Below are the code and all the weights of a small trained network. Each question names an input and a target symbol and asks about switching units off, where a switched-off unit gives its printed mean instead of its output.

import numpy as np


def w(rows, s, z=0):
    codes = np.array(rows[::2]) - 128.0
    scale = np.full(codes.shape[1], s)
    scale[-1] = z or s
    return codes * scale


def norm(h):
    return h / np.sqrt((h * h).mean(-1, keepdims=True) + 1e-5)


def f(y):
    return y / 2 * (1 + np.tanh(0.7978845608 * (y + 0.044715 * y**3)))


def softmax(a):
    e = np.exp(a - a.max(-1, keepdims=True))
    return e / e.sum(-1, keepdims=True)


def log_softmax(a):
    a = a - a.max(-1, keepdims=True)
    return a - np.log(np.exp(a).sum(-1, keepdims=True))


def net(x, mask):
    ids = ['βγδζηλμξπστφψ'.index(c) for c in x.split()]
    T = len(ids)
    res = E[ids] + P[:T]
    r = norm(res)
    for j in range(2):
        rows = slice(3 * j, 3 * j + 3)
        q, k, v = (r @ M[0][rows].T for M in (Q, K, V))
        z = softmax(np.where(np.tri(T) > 0, q @ k.T / 3**0.5, -1e9)) @ v
        o = O[0][rows]
        res = res + np.where(mask[j], z, o[:, -1]) @ o[:, :-1]
    y = f(norm(res) @ A[0][:, :-1].T + A[0][:, -1])
    res = res + np.where(mask[2:26], y, B[0][:, -1]) @ B[0][:, :-1]
    return log_softmax(norm(res)[-1] @ U[:, :-1].T + U[:, -1])


Q, K, V, O, A, B = {}, {}, {}, {}, {}, {}
E = w([
[177,243,60],'β',
[218,171,53],'γ',
[77,134,17],'δ',
[189,197,146],'ζ',
[69,243,31],'η',
[204,163,118],'λ',
[67,197,74],'μ',
[250,180,110],'ξ',
[43,255,70],'π',
[94,220,57],'σ',
[136,217,52],'τ',
[238,194,133],'φ',
[139,223,48],'ψ',
],0.0023)
P = w([
[133,96,149],'0',
[171,254,59],'1',
[128,132,130],'2',
[75,135,189],'3',
[179,206,68],'4',
[124,132,128],'5',
[70,134,200],'6',
[179,182,73],'7',
[124,132,127],'8',
[73,125,206],'9',
[213,150,98],'10',
],0.0097)
Q[0] = w([
[66,110,247],'H0',
[72,97,147],'H0',
[198,174,61],'H0',
[130,159,176],'H1',
[127,188,229],'H1',
[104,89,18],'H1',
],0.011)
K[0] = w([
[141,79,150],'H0',
[101,68,155],'H0',
[133,183,100],'H0',
[153,39,166],'H1',
[124,9,135],'H1',
[138,201,107],'H1',
],0.016)
V[0] = w([
[80,221,142],'H0',
[180,117,48],'H0',
[24,29,85],'H0',
[138,82,225],'H1',
[178,112,1],'H1',
[71,71,233],'H1',
],0.0062)
O[0] = w([
[86,154,2,175],'H0',
[169,81,142,196],'H0',
[44,111,168,2],'H0',
[143,145,158,121],'H1',
[109,31,86,163],'H1',
[115,170,184,89],'H1',
],0.0099,0.0032)
A[0] = w([
[113,120,165,142],'N0',
[212,186,152,114],'N1',
[255,61,109,200],'N2',
[189,199,127,87],'N3',
[196,184,125,86],'N4',
[109,122,183,82],'N5',
[120,220,82,63],'N6',
[112,183,16,5],'N7',
[200,157,125,95],'N8',
[194,46,42,3],'N9',
[244,152,169,189],'N10',
[114,83,62,149],'N11',
[51,6,148,172],'N12',
[181,119,138,149],'N13',
[76,224,187,150],'N14',
[50,143,195,166],'N15',
[101,81,60,106],'N16',
[139,128,171,23],'N17',
[120,166,50,10],'N18',
[98,76,68,160],'N19',
[185,202,126,96],'N20',
[112,104,208,136],'N21',
[110,109,97,68],'N22',
[18,13,75,111],'N23',
],0.007,0.0031)
B[0] = w([
[156,134,73,131],'N0',
[78,120,79,169],'N1',
[72,155,121,253],'N2',
[65,105,121,158],'N3',
[67,113,124,158],'N4',
[181,143,95,127],'N5',
[141,75,212,146],'N6',
[199,198,200,186],'N7',
[65,134,116,157],'N8',
[108,74,169,205],'N9',
[74,138,62,208],'N10',
[102,157,193,180],'N11',
[76,78,110,138],'N12',
[102,133,100,153],'N13',
[113,78,59,179],'N14',
[180,92,73,173],'N15',
[111,185,201,160],'N16',
[166,168,129,108],'N17',
[162,154,189,149],'N18',
[103,163,162,169],'N19',
[59,95,121,161],'N20',
[187,129,79,154],'N21',
[128,154,145,118],'N22',
[3,208,115,139],'N23',
],0.0058,0.0045)
U = w([
[167,72,144,156],'β',
[150,98,155,206],'γ',
[203,216,51,23],'δ',
[49,198,151,21],'ζ',
[219,162,188,182],'η',
[103,134,178,221],'λ',
[2,89,91,43],'μ',
[222,122,67,138],'ξ',
[124,57,46,120],'π',
[163,54,125,134],'σ',
[90,155,193,93],'τ',
[123,216,164,195],'φ',
[64,31,176,252],'ψ',
],0.017,0.0029)

Each question gives the input, a string of symbols that net reads in full, and the target symbol t.
The units are the heads (3 rows each of Q, K, V and O) and the neurons (one row each of A and B). Each row of codes is followed by its name. A weight is (code - 128) times the scale printed after its matrix; where a second scale follows, it is the last column's (O, A, B and U).
mask holds one flag per unit, heads first, then neurons. A switched-off unit (its flag False) gives its mean, the last column of its rows in O or B, instead of its output. The means were averaged over made-up inputs and are rounded, as every weight is.
A unit's drop is (log p(t) with every unit on - log p(t) with that unit switched off) / (log p(t) with every unit on - log p(t) with every unit switched off).
The circuit of an input: a set's keep is (log p(t) with only the set's units on - log p(t) with every unit switched off) / (log p(t) with every unit on - log p(t) with every unit switched off). Starting from the 12 units with the biggest drops (on a tie, the unit counted first), units are removed one at a time, each time the one whose removal leaves the highest keep (on an exact tie, the one counted first), for as long as the keep stays at least 0.8.
units of the circuit, in order: the units of the circuit, biggest drop first
most important unit: the unit with the biggest drop
k most important neurons: the k neurons with the biggest drops, biggest first
which heads matter: for each layer, one digit per head in row order, 1 if its drop is at least 0.15 and else 0, layers parted by /
drop of u: that unit's drop, to one decimal
input ζ ζ μ ξ λ τ μ, target φ: units of the circuit, in order -> H1
input η δ δ μ μ τ ψ ζ ξ ζ, target μ: 3 most important neurons -> N14; N15; N7
input δ β δ δ, target ψ: units of the circuit, in order -> H0; N15
input φ δ δ ψ, target δ: which heads matter -> 11
input δ γ λ δ δ μ λ λ ξ σ, target ψ: which heads matter -> 10
input ξ γ ζ σ, target ξ: which heads matter -> 10
input ζ μ δ β δ λ γ, target φ: which heads matter -> 11
input δ η δ τ π ζ μ, target ψ: which heads matter -> 10
input φ π τ δ, target δ: which heads matter -> 11
input δ δ φ ζ δ μ ξ λ δ ξ δ, target π: which heads matter -> 01
input γ γ μ η ξ σ, target ζ: which heads matter -> 01
input δ τ λ λ λ μ, target ζ: which heads matter -> 01
input β γ φ λ δ π π σ δ γ, target π: which heads matter -> 00
input μ δ λ, target μ: most important unit -> N20
input λ μ δ δ δ ζ, target μ: which heads matter -> 01
input δ ψ ξ λ σ δ ξ, target ψ: which heads matter -> 10
input μ ξ π, target φ: which heads matter -> 10
input φ λ λ τ, target δ: drop of N14 -> 0.2
input δ ξ σ ζ, target ψ: drop of N3 -> 0.0
input ξ λ λ λ τ γ φ σ ξ η, target ξ: drop of N14 -> 0.2
input δ τ δ τ ξ ξ, target μ: most important unit -> N2
